Below are the code and all the weights of a small trained network. Each question names an input and a target symbol and asks about switching units off, where a switched-off unit gives its printed mean instead of its output.

import numpy as np


def w(rows, s, z=0):
    codes = np.array(rows[::2]) - 128.0
    scale = np.full(codes.shape[1], s)
    scale[-1] = z or s
    return codes * scale


def f(y):
    return np.maximum(y, 0)


def softmax(a):
    e = np.exp(a - a.max(-1, keepdims=True))
    return e / e.sum(-1, keepdims=True)


def log_softmax(a):
    a = a - a.max(-1, keepdims=True)
    return a - np.log(np.exp(a).sum(-1, keepdims=True))


def net(x, mask):
    ids = ['αδεζθπ'.index(c) for c in x.split()]
    T = len(ids)
    res = E[ids] + P[:T]
    u = 0
    for l in range(2):
        r = res
        for j in range(2):
            rows = slice(3 * j, 3 * j + 3)
            q, k, v = (r @ M[l][rows].T for M in (Q, K, V))
            z = softmax(np.where(np.tri(T) > 0, q @ k.T / 3**0.5, -1e9)) @ v
            o = O[l][rows]
            res = res + np.where(mask[u + j], z, o[:, -1]) @ o[:, :-1]
        u += 2
        y = f(res @ A[l][:, :-1].T + A[l][:, -1])
        res = res + np.where(mask[u : u + 4], y, B[l][:, -1]) @ B[l][:, :-1]
        u += 4
    return log_softmax(res[-1] @ U[:, :-1].T + U[:, -1])


Q, K, V, O, A, B = {}, {}, {}, {}, {}, {}
E = w([
[175,181,111,148,127,130,90,19],'α',
[186,41,54,33,124,160,147,184],'δ',
[52,39,94,141,32,99,126,87],'ε',
[50,153,19,177,195,168,89,201],'ζ',
[91,173,204,143,77,92,59,254],'θ',
[51,199,155,25,149,74,210,109],'π',
],0.0096)
P = w([
[142,61,108,2,146,215,114,148],'0',
[160,65,160,136,187,102,53,91],'1',
[128,86,106,60,116,190,138,139],'2',
[154,101,130,135,166,77,58,90],'3',
[126,104,106,92,101,170,153,150],'4',
[153,139,109,139,131,64,73,106],'5',
[114,119,107,116,92,165,158,155],'6',
[154,173,92,136,112,50,79,117],'7',
[107,143,110,131,82,157,167,152],'8',
[157,206,76,131,91,37,86,131],'9',
[101,158,109,140,70,151,168,153],'10',
[150,238,55,126,78,15,97,138],'11',
[90,160,127,135,78,151,147,158],'12',
],0.0089)
Q[0] = w([
[183,105,105,104,175,51,139,171],'L0H1',
[234,124,126,216,218,7,16,44],'L0H1',
[84,106,104,51,52,220,161,198],'L0H1',
[237,119,31,3,69,167,134,187],'L0H2',
[123,111,177,154,149,144,136,77],'L0H2',
[45,133,194,172,150,172,155,130],'L0H2',
],0.0067)
K[0] = w([
[181,113,95,130,132,146,134,61],'L0H1',
[228,2,137,72,194,128,55,129],'L0H1',
[64,233,101,224,38,136,167,133],'L0H1',
[91,200,57,144,58,102,146,110],'L0H2',
[95,93,154,112,171,174,122,182],'L0H2',
[177,41,139,83,179,170,167,105],'L0H2',
],0.0084)
V[0] = w([
[62,187,147,147,202,143,132,255],'L0H1',
[188,84,53,115,240,194,111,78],'L0H1',
[181,82,153,130,88,134,6,232],'L0H1',
[26,220,92,134,151,30,75,168],'L0H2',
[76,29,139,104,128,138,156,188],'L0H2',
[105,146,99,154,10,25,84,115],'L0H2',
],0.006)
O[0] = w([
[79,202,108,109,162,154,179,159,82],'L0H1',
[141,106,159,188,194,131,118,57,227],'L0H1',
[140,254,60,189,75,143,81,109,252],'L0H1',
[81,163,93,88,244,58,88,91,119],'L0H2',
[96,169,112,77,43,183,150,105,156],'L0H2',
[127,73,90,96,114,33,67,100,153],'L0H2',
],0.0064,0.0034)
A[0] = w([
[143,101,100,99,118,30,87,121,251],'L0N1',
[194,199,210,206,144,43,73,96,161],'L0N2',
[246,178,49,140,214,117,89,35,205],'L0N3',
[94,140,114,255,164,85,38,97,191],'L0N4',
],0.0063,0.002)
B[0] = w([
[153,107,98,108,122,34,109,118,219],'L0N1',
[108,106,223,1,116,117,121,130,202],'L0N2',
[200,170,125,121,133,147,34,102,254],'L0N3',
[74,99,136,40,73,136,60,168,210],'L0N4',
],0.0082,0.0071)
Q[1] = w([
[203,134,175,133,155,173,76,98],'L1H1',
[26,173,213,184,125,154,112,76],'L1H1',
[151,57,52,150,125,107,96,191],'L1H1',
[133,107,123,37,37,113,1,112],'L1H2',
[145,178,156,115,99,151,31,90],'L1H2',
[208,214,173,171,103,112,98,165],'L1H2',
],0.0059)
K[1] = w([
[141,111,145,74,122,176,85,76],'L1H1',
[83,153,146,164,90,231,155,103],'L1H1',
[139,91,56,132,143,93,95,183],'L1H1',
[106,152,112,146,82,13,106,142],'L1H2',
[149,160,99,95,190,1,85,126],'L1H2',
[131,74,47,100,208,99,129,100],'L1H2',
],0.0073)
V[1] = w([
[136,169,160,141,210,47,107,68],'L1H1',
[171,20,172,131,147,253,128,35],'L1H1',
[157,78,112,124,159,69,21,120],'L1H1',
[190,113,40,98,126,140,109,19],'L1H2',
[219,134,199,143,179,132,159,244],'L1H2',
[76,54,59,200,143,104,151,170],'L1H2',
],0.0045)
O[1] = w([
[141,157,230,76,3,228,134,129,132],'L1H1',
[54,247,81,44,124,26,60,130,145],'L1H1',
[76,246,89,151,114,218,191,137,254],'L1H1',
[190,100,100,176,128,184,226,66,215],'L1H2',
[193,220,224,49,103,110,100,232,74],'L1H2',
[28,120,126,59,62,163,122,102,22],'L1H2',
],0.0038,0.0084)
A[1] = w([
[123,98,95,200,157,236,195,144,139],'L1N1',
[138,156,86,148,241,110,139,100,253],'L1N2',
[136,88,158,71,111,148,254,156,105],'L1N3',
[211,144,107,240,154,137,115,57,130],'L1N4',
],0.007,0.0028)
B[1] = w([
[231,117,255,61,116,163,247,22,182],'L1N1',
[105,172,123,185,238,43,150,151,210],'L1N2',
[147,85,174,100,96,163,73,204,172],'L1N3',
[182,38,194,185,174,87,124,206,254],'L1N4',
],0.0084,0.005)
U = w([
[69,46,70,145,72,111,127,50,163],'α',
[210,131,200,63,51,246,144,66,51],'δ',
[79,213,149,102,223,63,205,35,170],'ε',
[196,61,155,252,167,64,137,189,252],'ζ',
[69,242,2,174,126,209,54,225,88],'θ',
[57,70,212,65,167,91,101,215,16],'π',
],0.0069,0.0016)

Each question gives the input, a string of symbols that net reads in full, and the target symbol t.
The units are the heads (3 rows each of Q, K, V and O) and the neurons (one row each of A and B). Each row of codes is followed by its name. A weight is (code - 128) times the scale printed after its matrix; where a second scale follows, it is the last column's (O, A, B and U).
mask holds one flag per unit, layer by layer, with each layer's heads first. A switched-off unit (its flag False) gives its mean, the last column of its rows in O or B, instead of its output. The means were averaged over made-up inputs and are rounded, as every weight is.
A unit's drop is (log p(t) with every unit on - log p(t) with that unit switched off) / (log p(t) with every unit on - log p(t) with every unit switched off).
The circuit of an input: a set's keep is (log p(t) with only the set's units on - log p(t) with every unit switched off) / (log p(t) with every unit on - log p(t) with every unit switched off). Starting from all 12 units, units are removed one at a time, each time the one whose removal leaves the highest keep (on an exact tie, the one counted first), for as long as the keep stays at least 0.8.
circuit, biggest first: the units of the circuit, biggest drop first
k most important neurons: the k neurons with the biggest drops, biggest first
heads that matter: for each layer, one digit per head in row order, 1 if its drop is at least 0.15 and else 0, layers parted by /
input ζ δ δ δ δ θ α ε δ δ δ ε δ, target α: circuit, biggest first -> (L0H2; L1H2; L0N1)
input δ ε ζ δ π, target π: heads that matter -> 10 / 10
input α π δ θ δ α δ π δ, target π: circuit, biggest first -> (L0H1)
input δ δ θ, target θ: heads that matter -> 11 / 10
input π α δ δ ζ θ, target π: circuit, biggest first -> (L0N2; L0N4)
input ε δ δ α, target δ: 4 most important neurons -> (L0N2; L0N4; L0N3; L1N2)
input δ ζ α ε α δ ε α α, target ζ: heads that matter -> 01 / 01
input α δ α ε α α ζ α δ α ε α, target δ: circuit, biggest first -> (L0N2; L1H1; L0N3)
input θ δ ζ θ α ζ δ, target ε: heads that matter -> 11 / 00
input δ α ζ δ ζ ε δ ε ε δ α θ α, target θ: 4 most important neurons -> (L1N1; L0N4; L0N3; L1N4)
input δ α θ ε δ α δ, target ζ: circuit, biggest first -> (L0H2; L0N4)
input ε δ θ θ α θ δ ζ δ, target ε: heads that matter -> 11 / 10
input δ δ δ δ π ζ δ, target π: circuit, biggest first -> (L0H1; L1N3)
input δ α δ θ δ θ π α δ ζ δ θ δ, target θ: circuit, biggest first -> (L0H1)
input δ δ α ε θ θ δ α ε δ θ, target δ: 4 most important neurons -> (L1N1; L0N3; L0N1; L1N2)
input δ ζ δ δ δ θ α δ δ ε α θ ζ, target δ: heads that matter -> 11 / 00
input ζ θ α δ δ α α, target ζ: heads that matter -> 00 / 01
input δ π δ α ε α δ θ α θ, target π: heads that matter -> 00 / 00
input δ δ δ δ δ θ θ θ ζ, target ε: heads that matter -> 10 / 10
input α δ α ε δ ζ δ δ δ δ δ δ δ, target δ: 2 most important neurons -> (L1N1; L0N1)
